Below are the code and all the weights of a small trained network. Each question names an input and a target symbol and asks about switching units off, where a switched-off unit gives its printed mean instead of its output.

import numpy as np


def w(rows, s, z=0):
    codes = np.array(rows[::2]) - 128.0
    scale = np.full(codes.shape[1], s)
    scale[-1] = z or s
    return codes * scale


def f(y):
    return np.maximum(y, 0)


def softmax(a):
    e = np.exp(a - a.max(-1, keepdims=True))
    return e / e.sum(-1, keepdims=True)


def log_softmax(a):
    a = a - a.max(-1, keepdims=True)
    return a - np.log(np.exp(a).sum(-1, keepdims=True))


def net(x, mask):
    ids = ['αβδεθξσψω'.index(c) for c in x.split()]
    T = len(ids)
    res = E[ids] + P[:T]
    u = 0
    for l in range(2):
        q, k, v = (res @ M[l].T for M in (Q, K, V))
        z = softmax(np.where(np.tri(T) > 0, q @ k.T / 4**0.5, -1e9)) @ v
        res = res + np.where(mask[u], z, O[l][:, -1]) @ O[l][:, :-1]
        u += 1
        y = f(res @ A[l][:, :-1].T + A[l][:, -1])
        res = res + np.where(mask[u : u + 4], y, B[l][:, -1]) @ B[l][:, :-1]
        u += 4
    return log_softmax(res[-1] @ U[:, :-1].T + U[:, -1])


Q, K, V, O, A, B = {}, {}, {}, {}, {}, {}
E = w([
[131,150,98,121,247,123,125,187,118,77,216,136],'α',
[185,96,183,112,127,197,87,109,114,94,191,91],'β',
[121,145,166,96,179,202,20,129,110,182,182,107],'δ',
[187,63,105,153,191,132,134,102,134,137,143,173],'ε',
[228,143,92,71,123,133,100,115,92,206,160,135],'θ',
[137,62,156,11,126,132,184,153,123,143,153,153],'ξ',
[102,115,120,63,102,154,31,43,102,55,130,139],'σ',
[98,48,186,159,115,83,63,114,112,110,160,75],'ψ',
[98,149,142,159,123,128,174,73,99,136,176,144],'ω',
],0.012)
P = w([
[187,89,94,79,161,240,130,69,224,77,177,13],'0',
[161,77,94,85,168,218,111,88,196,126,198,47],'1',
[137,65,70,76,164,185,107,94,165,138,205,71],'2',
[133,60,86,87,163,175,97,106,141,147,203,99],'3',
[139,81,104,96,164,159,97,104,120,142,208,113],'4',
[132,87,119,100,158,150,96,100,113,135,197,139],'5',
[130,91,139,107,153,128,102,109,95,139,190,151],'6',
[130,115,155,119,151,113,94,103,93,141,172,170],'7',
[122,125,170,129,138,106,107,114,68,134,167,180],'8',
[127,131,185,146,131,93,113,116,55,128,158,196],'9',
[124,152,197,152,120,75,113,123,49,124,139,213],'10',
[120,165,213,166,106,59,123,122,30,125,118,218],'11',
[128,166,233,166,113,47,121,136,18,125,137,240],'12',
[132,181,252,181,96,38,118,154,4,127,137,254],'13',
],0.0068)
Q[0] = w([
[64,168,98,185,59,116,194,185,221,132,11,36],'L0H0',
[164,83,158,98,171,130,129,107,79,159,199,182],'L0H0',
[117,91,161,128,140,95,87,82,86,107,191,141],'L0H0',
[189,119,163,126,191,138,126,138,94,151,197,170],'L0H0',
],0.011)
K[0] = w([
[178,109,58,87,160,233,135,122,237,135,161,63],'L0H0',
[69,184,174,180,96,50,103,111,3,90,96,187],'L0H0',
[97,179,175,186,110,65,179,144,29,167,129,219],'L0H0',
[110,170,178,133,80,75,86,116,9,99,41,215],'L0H0',
],0.0071)
V[0] = w([
[81,77,190,131,111,45,74,195,150,174,110,37],'L0H0',
[134,166,109,110,206,167,216,135,111,231,140,221],'L0H0',
[253,92,110,91,227,144,112,195,143,188,118,143],'L0H0',
[167,126,192,223,158,56,204,169,116,216,191,102],'L0H0',
],0.0057)
O[0] = w([
[126,129,149,64,243,130,145,109,96,134,36,106,42],'L0H0',
[107,115,166,162,118,163,151,178,155,194,255,178,3],'L0H0',
[204,114,184,171,156,217,143,216,105,150,117,126,36],'L0H0',
[175,94,153,110,242,123,174,59,81,171,249,136,70],'L0H0',
],0.0069,0.0016)
A[0] = w([
[83,105,213,134,112,133,35,61,112,108,165,48,214],'L0N0',
[143,70,102,204,138,132,148,89,153,123,124,150,186],'L0N1',
[97,132,149,211,2,127,60,255,166,117,133,209,250],'L0N2',
[45,143,88,97,118,69,90,49,106,93,25,97,57],'L0N3',
],0.0053,0.0022)
B[0] = w([
[73,81,154,84,114,217,33,54,94,108,193,94,253],'L0N0',
[94,80,108,182,154,116,108,79,174,114,96,141,168],'L0N1',
[100,110,139,220,1,176,13,217,83,104,178,232,188],'L0N2',
[144,34,229,154,204,184,75,129,34,127,150,143,223],'L0N3',
],0.0048,0.0061)
Q[1] = w([
[54,171,127,130,118,105,124,82,162,105,87,78],'L1H0',
[168,162,93,133,147,109,210,189,160,153,97,118],'L1H0',
[136,215,62,146,130,78,254,181,212,160,81,85],'L1H0',
[105,56,192,76,145,171,57,43,56,120,192,168],'L1H0',
],0.0083)
K[1] = w([
[134,141,43,194,204,164,110,147,176,76,173,90],'L1H0',
[129,80,135,102,129,204,107,113,150,122,123,12],'L1H0',
[118,90,112,121,137,217,101,113,172,113,150,18],'L1H0',
[130,171,162,125,140,17,185,126,66,153,137,255],'L1H0',
],0.0067)
V[1] = w([
[149,59,111,167,69,96,164,17,136,174,105,180],'L1H0',
[72,43,153,200,193,91,172,149,165,23,121,185],'L1H0',
[253,145,63,220,172,115,39,124,118,168,95,141],'L1H0',
[201,54,175,42,76,107,173,181,121,135,79,163],'L1H0',
],0.0059)
O[1] = w([
[163,1,9,135,98,137,103,70,162,192,85,133,254],'L1H0',
[90,51,96,122,204,244,93,170,229,4,84,144,160],'L1H0',
[233,160,125,195,164,58,6,124,105,133,88,167,190],'L1H0',
[134,75,137,156,117,200,181,177,27,155,68,102,100],'L1H0',
],0.0077,0.0025)
A[1] = w([
[10,132,131,63,147,155,151,145,155,63,138,93,252],'L1N0',
[103,254,180,120,114,56,130,130,109,145,160,127,217],'L1N1',
[104,113,129,138,178,125,170,133,127,136,144,157,154],'L1N2',
[111,86,124,124,115,170,123,126,103,167,122,128,171],'L1N3',
],0.0073,0.0013)
B[1] = w([
[52,162,69,62,113,3,172,163,66,105,104,145,253],'L1N0',
[28,183,182,32,97,92,123,81,220,199,46,127,180],'L1N1',
[162,121,144,140,175,189,119,117,180,78,152,65,173],'L1N2',
[115,62,88,151,119,149,168,148,120,203,86,163,237],'L1N3',
],0.0053,0.0062)
U = w([
[103,198,157,130,192,81,111,209,105,58,212,152,74],'α',
[195,182,183,140,71,167,180,83,166,43,150,25,145],'β',
[79,180,232,105,144,185,133,118,239,174,101,138,33],'δ',
[181,80,130,206,192,199,86,120,178,120,128,166,138],'ε',
[205,177,147,169,96,69,103,118,61,200,167,137,52],'θ',
[95,89,137,134,106,202,208,175,65,163,123,120,108],'ξ',
[85,161,77,161,23,99,92,183,153,100,32,170,253],'σ',
[138,128,108,72,222,68,144,79,105,115,1,58,168],'ψ',
[94,95,38,61,93,58,140,57,212,167,200,128,142],'ω',
],0.0059,0.0023)

Each question gives the input, a string of symbols that net reads in full, and the target symbol t.
The units are the heads (4 rows each of Q, K, V and O) and the neurons (one row each of A and B). Each row of codes is followed by its name. A weight is (code - 128) times the scale printed after its matrix; where a second scale follows, it is the last column's (O, A, B and U).
mask holds one flag per unit, layer by layer, with each layer's heads first. A switched-off unit (its flag False) gives its mean, the last column of its rows in O or B, instead of its output. The means were averaged over made-up inputs and are rounded, as every weight is.
A unit's drop is (log p(t) with every unit on - log p(t) with that unit switched off) / (log p(t) with every unit on - log p(t) with every unit switched off).
The circuit of an input: a set's keep is (log p(t) with only the set's units on - log p(t) with every unit switched off) / (log p(t) with every unit on - log p(t) with every unit switched off). Starting from all 10 units, units are removed one at a time, each time the one whose removal leaves the highest keep (on an exact tie, the one counted first), for as long as the keep stays at least 0.8.
units of the circuit, in order: the units of the circuit, biggest drop first
top k neurons: the k neurons with the biggest drops, biggest first
top k neurons in layer l: the k neurons of layer l with the biggest drops, biggest first
drop when u is switched off: that unit's drop, to one decimal
input β ψ α ξ β ω σ ω δ σ β ψ, target ω: units of the circuit, in order => L1H0; L0H0
input ξ σ α θ, target σ: top neuron in layer 0 => L0N3
input ω σ ω δ ξ σ ψ ψ β ω ε α ε, target ε: top 2 neurons => L1N0; L0N0
input ξ θ ξ ξ ε ω ω θ σ ξ σ, target ξ: top 2 neurons => L0N3; L0N0
input α β ε σ, target σ: top 2 neurons => L0N2; L1N2
input ε ξ ε θ ε δ σ ε α σ ω σ, target ω: units of the circuit, in order => L0H0; L1H0
input ω ψ ε θ θ ε α ω ε ε δ, target ε: units of the circuit, in order => L1H0; L0N0
input ω ω δ ψ ω ξ ω ξ ψ ψ δ, target ξ: top 4 neurons => L0N0; L1N3; L0N3; L0N1
input β θ δ ε σ ω δ α α ε ψ, target ε: top 2 neurons => L0N0; L0N3
input ε β ε ξ ω α θ δ ψ ω σ, target ω: units of the circuit, in order => L1H0; L0H0
input ψ θ δ σ α δ β ε ψ δ β ω ω ψ, target ω: units of the circuit, in order => L0H0; L1H0
input σ α ξ σ ψ, target ξ: top 2 neurons in layer 1 => L1N3; L1N1
input σ θ ψ ε ω β θ σ β, target σ: top 2 neurons => L0N2; L1N1
input ξ σ δ ε ω σ β σ ξ σ, target ξ: top neuron => L0N3
input β ε σ ω δ δ α ψ ξ β ε δ, target ε: units of the circuit, in order => L1H0; L1N0
input δ β α ε ψ σ β ε β ω ε ε, target ε: top 2 neurons => L0N0; L1N0
input ω β ψ θ, target ψ: top 2 neurons => L0N2; L1N1
input α ω δ ψ ξ ψ δ, target ψ: top 2 neurons => L1N0; L0N2
input σ α δ σ, target σ: top 2 neurons => L0N2; L1N0
input ω ε ω ε θ, target θ: top neuron in layer 0 => L0N0
input β β ω ε ψ ξ β, target ψ: top 2 neurons in layer 0 => L0N2; L0N3
input θ ε ψ ε, target ψ: top 2 neurons => L0N2; L0N0
input ψ ω α α σ ω θ ψ σ ξ ψ σ, target ψ: top 2 neurons => L1N0; L0N2
input ω ψ ω δ β, target ω: drop when L0N3 is switched off => 0.1
input β α ε σ α α ψ σ ξ ξ α α ε ψ, target ψ: drop when L1N1 is switched off => -0.1
input σ ξ ψ ε δ ψ ψ β ψ ψ σ ω δ, target ω: drop when L0N1 is switched off => 0.0
input β α ξ ε ω ω σ α θ δ δ ξ σ ξ, target ξ: drop when L0N1 is switched off => 0.1
input ξ σ ω ψ β α α ε α α ω σ θ ψ, target θ: units of the circuit, in order => L1H0
